Below are the code and all the weights of a small trained network. Each question names an input and a class and asks about switching units off, where a switched-off unit gives its printed mean instead of its output.

import numpy as np


def w(rows, s, z=0):
    codes = np.array(rows[::2]) - 128.0
    scale = np.full(codes.shape[1], s)
    scale[-1] = z or s
    return codes * scale


def norm(h):
    return h / np.sqrt((h * h).mean(-1, keepdims=True) + 1e-5)


def f(y):
    return y / 2 * (1 + np.tanh(0.7978845608 * (y + 0.044715 * y**3)))


def log_softmax(a):
    a = a - a.max(-1, keepdims=True)
    return a - np.log(np.exp(a).sum(-1, keepdims=True))


def net(x, mask):
    res = np.array(x, float).reshape(1, 8) / 4 @ E
    u = 0
    for l in range(4):
        y = f(norm(res) @ A[l][:, :-1].T + A[l][:, -1])
        res = res + np.where(mask[u : u + 3], y, B[l][:, -1]) @ B[l][:, :-1]
        u += 3
    return log_softmax(norm(res)[-1] @ U[:, :-1].T + U[:, -1])


A, B = {}, {}
E = w([
[169,154,1],'x0',
[68,106,249],'x1',
[139,125,134],'x2',
[113,134,121],'x3',
[179,113,147],'x4',
[134,126,133],'x5',
[86,136,118],'x6',
[166,233,194],'x7',
],0.0051)
A[0] = w([
[64,132,130,253],'0.n1',
[170,165,182,123],'0.n2',
[84,254,166,119],'0.n3',
],0.0091,0.002)
B[0] = w([
[199,54,99,210],'0.n1',
[99,167,2,194],'0.n2',
[238,187,113,254],'0.n3',
],0.0055,0.0029)
A[1] = w([
[164,46,93,244],'1.n1',
[37,180,250,225],'1.n2',
[155,2,111,252],'1.n3',
],0.0063,0.0028)
B[1] = w([
[37,146,76,233],'1.n1',
[184,36,152,192],'1.n2',
[1,169,82,254],'1.n3',
],0.01,0.004)
A[2] = w([
[180,44,201,68],'2.n1',
[219,151,36,253],'2.n2',
[147,177,254,88],'2.n3',
],0.01,0.0033)
B[2] = w([
[134,137,51,167],'2.n1',
[152,253,154,254],'2.n2',
[216,62,107,161],'2.n3',
],0.007,0.0058)
A[3] = w([
[19,59,176,2],'3.n1',
[171,173,29,40],'3.n2',
[254,225,193,139],'3.n3',
],0.0096,0.00091)
B[3] = w([
[33,67,215,193],'3.n1',
[78,169,8,186],'3.n2',
[254,155,250,254],'3.n3',
],0.0054,0.0066)
U = w([
[50,117,109,240],'0',
[201,192,180,189],'1',
[90,30,206,134],'2',
[247,23,207,57],'3',
[93,181,40,1],'4',
[171,187,132,104],'5',
],0.011,0.0038)

Each question gives the input, the list of numbers given to net, and the class t.
The units are the neurons (one row each of A and B). Each row of codes is followed by its name. A weight is (code - 128) times the scale printed after its matrix; where a second scale follows, it is the last column's (A, B and U).
mask holds one flag per neuron, layer by layer. A switched-off neuron (its flag False) gives its mean, the last column of its row in B, instead of its output. The means were averaged over made-up inputs and are rounded, as every weight is.
A unit's drop is (log p(t) with every unit on - log p(t) with that unit switched off) / (log p(t) with every unit on - log p(t) with every unit switched off).
most important unit: the unit with the biggest drop
top k neurons: the k neurons with the biggest drops, biggest first
k most important neurons of layer l: the k neurons of layer l with the biggest drops, biggest first
drop when u is switched off: that unit's drop, to one decimal
input [0,7,-1,1,-6,4,2,-1], class 2: most important unit : 0.n1
input [0,5,8,5,-7,7,-7,1], class 3: top 2 neurons : (1.n3 1.n1)
input [-3,0,-6,-8,-8,6,8,1], class 1: top 4 neurons : (0.n3 1.n3 1.n1 0.n1)
input [-1,-2,7,-1,-3,3,7,1], class 1: top 3 neurons : (0.n3 1.n3 3.n3)
input [-1,4,-1,4,7,-3,0,-1], class 2: 2 most important neurons of layer 3 : (3.n2 3.n1)
input [-6,8,3,-6,-6,2,-7,2], class 3: 2 most important neurons of layer 2 : (2.n3 2.n1)
input [-4,4,-4,2,3,-5,-5,8], class 3: 2 most important neurons of layer 2 : (2.n3 2.n2)
input [-3,3,-4,-2,1,2,2,4], class 3: 2 most important neurons of layer 2 : (2.n3 2.n2)
input [-4,8,-5,-6,0,0,-4,6], class 3: drop when 2.n2 is switched off : 0.1
input [-5,1,2,-4,-4,1,-5,6], class 3: drop when 0.n2 is switched off : -0.1
